Below are the code and all the weights of a small trained network. Each question names an input and a target symbol and asks about switching units off, where a switched-off unit gives its printed mean instead of its output.

import numpy as np


def w(rows, s, z=0):
    codes = np.array(rows[::2]) - 128.0
    scale = np.full(codes.shape[1], s)
    scale[-1] = z or s
    return codes * scale


def norm(h):
    return h / np.sqrt((h * h).mean(-1, keepdims=True) + 1e-5)


def f(y):
    return y / 2 * (1 + np.tanh(0.7978845608 * (y + 0.044715 * y**3)))


def softmax(a):
    e = np.exp(a - a.max(-1, keepdims=True))
    return e / e.sum(-1, keepdims=True)


def log_softmax(a):
    a = a - a.max(-1, keepdims=True)
    return a - np.log(np.exp(a).sum(-1, keepdims=True))


def net(x, mask):
    ids = ['ΠΨγδεζηθλμστφω'.index(c) for c in x.split()]
    T = len(ids)
    res = E[ids] + P[:T]
    u = 0
    for l in range(2):
        r = norm(res)
        for j in range(3):
            rows = slice(3 * j, 3 * j + 3)
            q, k, v = (r @ M[l][rows].T for M in (Q, K, V))
            z = softmax(np.where(np.tri(T) > 0, q @ k.T / 3**0.5, -1e9)) @ v
            o = O[l][rows]
            res = res + np.where(mask[u + j], z, o[:, -1]) @ o[:, :-1]
        u += 3
        y = f(norm(res) @ A[l][:, :-1].T + A[l][:, -1])
        res = res + np.where(mask[u : u + 4], y, B[l][:, -1]) @ B[l][:, :-1]
        u += 4
    return log_softmax(norm(res)[-1] @ U[:, :-1].T + U[:, -1])


Q, K, V, O, A, B = {}, {}, {}, {}, {}, {}
E = w([
[134,108,157,115,125,88],'Π',
[140,115,142,119,118,75],'Ψ',
[126,102,140,109,126,90],'γ',
[122,98,141,98,124,94],'δ',
[130,108,109,126,119,81],'ε',
[149,129,115,157,122,79],'ζ',
[110,94,97,107,126,112],'η',
[123,130,141,168,104,120],'θ',
[103,112,121,126,91,127],'λ',
[111,122,109,161,112,118],'μ',
[136,103,133,120,176,128],'σ',
[121,108,152,137,146,162],'τ',
[141,7,93,249,126,241],'φ',
[116,111,134,146,159,151],'ω',
],0.021)
P = w([
[56,248,138,112,152,87],'0',
[68,193,138,125,143,81],'1',
[77,174,136,134,140,93],'2',
[90,152,135,141,130,91],'3',
[99,139,133,145,128,99],'4',
[110,128,130,148,123,107],'5',
[118,114,127,150,119,110],'6',
[128,104,123,153,113,112],'7',
[139,88,119,158,106,110],'8',
[152,71,122,159,98,107],'9',
[166,57,124,163,89,109],'10',
],0.011)
Q[0] = w([
[57,177,127,157,160,118],'L0H0',
[103,125,98,147,162,74],'L0H0',
[55,6,142,199,68,53],'L0H0',
[206,152,177,113,112,121],'L0H1',
[146,184,133,90,141,144],'L0H1',
[65,126,124,140,140,108],'L0H1',
[110,176,89,82,76,174],'L0H2',
[69,153,107,163,176,117],'L0H2',
[81,3,101,183,121,57],'L0H2',
],0.016)
K[0] = w([
[83,163,139,121,199,156],'L0H0',
[133,111,136,164,144,176],'L0H0',
[206,28,102,192,139,157],'L0H0',
[143,186,139,89,98,80],'L0H1',
[70,203,166,103,145,119],'L0H1',
[97,40,103,123,152,128],'L0H1',
[128,224,188,93,128,98],'L0H2',
[8,158,112,159,154,210],'L0H2',
[155,78,98,186,81,179],'L0H2',
],0.013)
V[0] = w([
[123,165,115,174,255,169],'L0H0',
[89,103,114,96,191,151],'L0H0',
[47,160,102,186,6,157],'L0H0',
[147,153,175,157,99,97],'L0H1',
[139,91,197,81,106,94],'L0H1',
[98,189,144,111,123,136],'L0H1',
[55,86,192,73,65,160],'L0H2',
[173,160,241,188,86,137],'L0H2',
[59,99,81,112,155,209],'L0H2',
],0.0093)
O[0] = w([
[206,63,154,162,125,90,251],'L0H0',
[162,93,135,105,176,130,167],'L0H0',
[49,149,188,145,133,81,222],'L0H0',
[52,100,67,84,147,134,191],'L0H1',
[111,154,50,118,135,96,166],'L0H1',
[158,57,114,98,66,156,69],'L0H1',
[96,155,166,54,44,231,144],'L0H2',
[119,203,255,153,171,129,152],'L0H2',
[27,91,105,113,63,142,183],'L0H2',
],0.008,0.0032)
A[0] = w([
[116,155,222,129,92,216,202],'L0N0',
[210,209,28,36,108,87,4],'L0N1',
[193,165,154,87,88,68,69],'L0N2',
[122,184,118,216,2,35,27],'L0N3',
],0.0066,0.0024)
B[0] = w([
[120,38,47,45,227,85,187],'L0N0',
[147,164,18,161,148,218,163],'L0N1',
[65,51,112,244,74,248,140],'L0N2',
[82,93,95,2,123,171,254],'L0N3',
],0.0071,0.0036)
Q[1] = w([
[157,108,154,121,85,114],'L1H0',
[114,194,147,178,100,142],'L1H0',
[144,72,64,149,174,122],'L1H0',
[117,2,186,150,116,103],'L1H1',
[161,187,156,166,132,174],'L1H1',
[199,140,113,143,125,164],'L1H1',
[136,140,148,126,121,124],'L1H2',
[135,105,141,150,125,147],'L1H2',
[147,166,75,111,118,105],'L1H2',
],0.021)
K[1] = w([
[151,73,189,78,199,173],'L1H0',
[185,203,135,69,111,80],'L1H0',
[111,113,58,217,191,142],'L1H0',
[117,85,169,209,200,227],'L1H1',
[160,168,182,92,115,93],'L1H1',
[220,149,152,59,112,116],'L1H1',
[128,142,139,111,163,150],'L1H2',
[100,85,164,149,118,154],'L1H2',
[181,163,112,4,89,48],'L1H2',
],0.012)
V[1] = w([
[53,90,142,139,150,208],'L1H0',
[99,111,128,229,63,148],'L1H0',
[125,117,96,89,116,113],'L1H0',
[75,139,149,163,60,120],'L1H1',
[77,99,118,217,133,159],'L1H1',
[119,93,150,28,249,145],'L1H1',
[66,106,129,212,113,156],'L1H2',
[177,155,123,90,112,80],'L1H2',
[146,88,107,160,232,146],'L1H2',
],0.011)
O[1] = w([
[32,169,102,254,89,163,188],'L1H0',
[61,124,111,124,5,104,126],'L1H0',
[139,117,57,102,176,137,154],'L1H0',
[98,142,86,104,89,86,131],'L1H1',
[109,52,72,235,39,64,254],'L1H1',
[84,156,158,212,229,204,226],'L1H1',
[205,95,91,171,64,115,204],'L1H2',
[89,201,158,109,173,101,77],'L1H2',
[90,118,90,179,56,125,187],'L1H2',
],0.0089,0.0054)
A[1] = w([
[101,252,178,134,116,136,78],'L1N0',
[113,208,93,71,139,84,185],'L1N1',
[103,165,118,156,96,94,255],'L1N2',
[197,85,202,170,126,94,161],'L1N3',
],0.011,0.007)
B[1] = w([
[234,28,93,2,59,209,135],'L1N0',
[124,128,172,193,45,130,209],'L1N1',
[164,102,213,118,185,161,255],'L1N2',
[145,77,53,53,104,184,178],'L1N3',
],0.0095,0.0081)
U = w([
[176,137,148,93,93,187,65],'Π',
[205,232,163,158,80,143,161],'Ψ',
[147,216,84,160,108,171,114],'γ',
[135,217,100,83,124,189,253],'δ',
[106,222,19,152,172,84,133],'ε',
[177,179,152,128,174,25,255],'ζ',
[77,129,30,83,89,73,180],'η',
[157,122,252,79,109,141,119],'θ',
[44,173,157,60,73,193,104],'λ',
[22,135,189,134,119,39,67],'μ',
[212,87,71,82,177,161,165],'σ',
[80,135,142,194,204,169,174],'τ',
[135,134,118,159,90,147,62],'φ',
[159,8,138,169,108,126,52],'ω',
],0.016,0.0042)

Each question gives the input, a string of symbols that net reads in full, and the target symbol t.
The units are the heads (3 rows each of Q, K, V and O) and the neurons (one row each of A and B). Each row of codes is followed by its name. A weight is (code - 128) times the scale printed after its matrix; where a second scale follows, it is the last column's (O, A, B and U).
mask holds one flag per unit, layer by layer, with each layer's heads first. A switched-off unit (its flag False) gives its mean, the last column of its rows in O or B, instead of its output. The means were averaged over made-up inputs and are rounded, as every weight is.
A unit's drop is (log p(t) with every unit on - log p(t) with that unit switched off) / (log p(t) with every unit on - log p(t) with every unit switched off).
The circuit of an input: a set's keep is (log p(t) with only the set's units on - log p(t) with every unit switched off) / (log p(t) with every unit on - log p(t) with every unit switched off). Starting from the 12 units with the biggest drops (on a tie, the unit counted first), units are removed one at a time, each time the one whose removal leaves the highest keep (on an exact tie, the one counted first), for as long as the keep stays at least 0.8.
circuit, biggest first: the units of the circuit, biggest drop first
top k neurons: the k neurons with the biggest drops, biggest first
k most important neurons of layer l: the k neurons of layer l with the biggest drops, biggest first
heads that matter: for each layer, one digit per head in row order, 1 if its drop is at least 0.15 and else 0, layers parted by /
input μ Ψ σ σ θ μ δ, target μ: circuit, biggest first => L0H0
input Ψ τ ε Ψ Ψ μ Ψ Ψ λ ε, target λ: heads that matter => 100 / 000
input ε σ τ η, target τ: heads that matter => 001 / 010
input ε ζ Ψ σ τ Ψ Ψ η δ, target η: circuit, biggest first => L0H2, L0H0
input σ μ Ψ Ψ Ψ ζ τ δ ζ ζ, target ζ: circuit, biggest first => L0H2, L1H2
input ζ μ τ δ, target τ: heads that matter => 001 / 010
input σ ζ Ψ γ σ ζ ζ λ σ ζ ε, target σ: circuit, biggest first => L1H0, L0H0
input λ φ ζ Ψ μ Π Ψ Π δ Ψ λ, target η: circuit, biggest first => L1H1, L1H0
input Ψ δ σ δ γ ε ε, target ε: circuit, biggest first => L0H2, L0H0, L1H2
input Ψ Ψ δ λ μ Ψ Ψ Ψ Ψ, target Ψ: circuit, biggest first => L0H0, L0H2
input δ η Ψ σ τ Ψ ω δ τ τ, target τ: circuit, biggest first => L1H1, L0N2
input ω τ ζ ζ σ σ Ψ, target σ: heads that matter => 100 / 000
input τ θ μ, target τ: 2 most important neurons of layer 0 => L0N3, L0N0
input ζ δ ζ Ψ, target ζ: circuit, biggest first => L0H2
input ζ Ψ ω Π θ θ μ ε ζ Π, target ζ: heads that matter => 111 / 100
input Ψ γ ζ δ, target ζ: heads that matter => 001 / 101
input θ τ ζ μ ε λ ζ η Ψ, target η: heads that matter => 101 / 000
input ζ ε Ψ ε δ θ η σ, target σ: heads that matter => 100 / 000
input ε δ Ψ, target ε: top 2 neurons => L0N1, L1N2
input σ μ Ψ ε μ σ μ ζ ζ, target μ: top 3 neurons => L1N1, L0N3, L1N3
input φ Ψ ω, target ω: heads that matter => 110 / 001
input δ Ψ θ ε ω ε ζ σ ζ Ψ θ, target θ: heads that matter => 111 / 000
input Π Ψ τ ζ Ψ ζ τ λ ζ Π, target λ: top 2 neurons => L0N3, L1N0
input δ Ψ Ψ, target δ: top neuron => L0N1
input θ η τ σ ε ε μ θ ζ, target μ: heads that matter => 100 / 010
input Π Ψ Ψ, target Ψ: heads that matter => 111 / 010
input Ψ μ θ Ψ Ψ τ γ σ, target τ: circuit, biggest first => L1H1
input ζ γ Π φ Ψ η Ψ Π Ψ, target μ: circuit, biggest first => L0H1, L1H2
input ω η η ω Π η ζ λ μ μ ε, target μ: heads that matter => 100 / 000
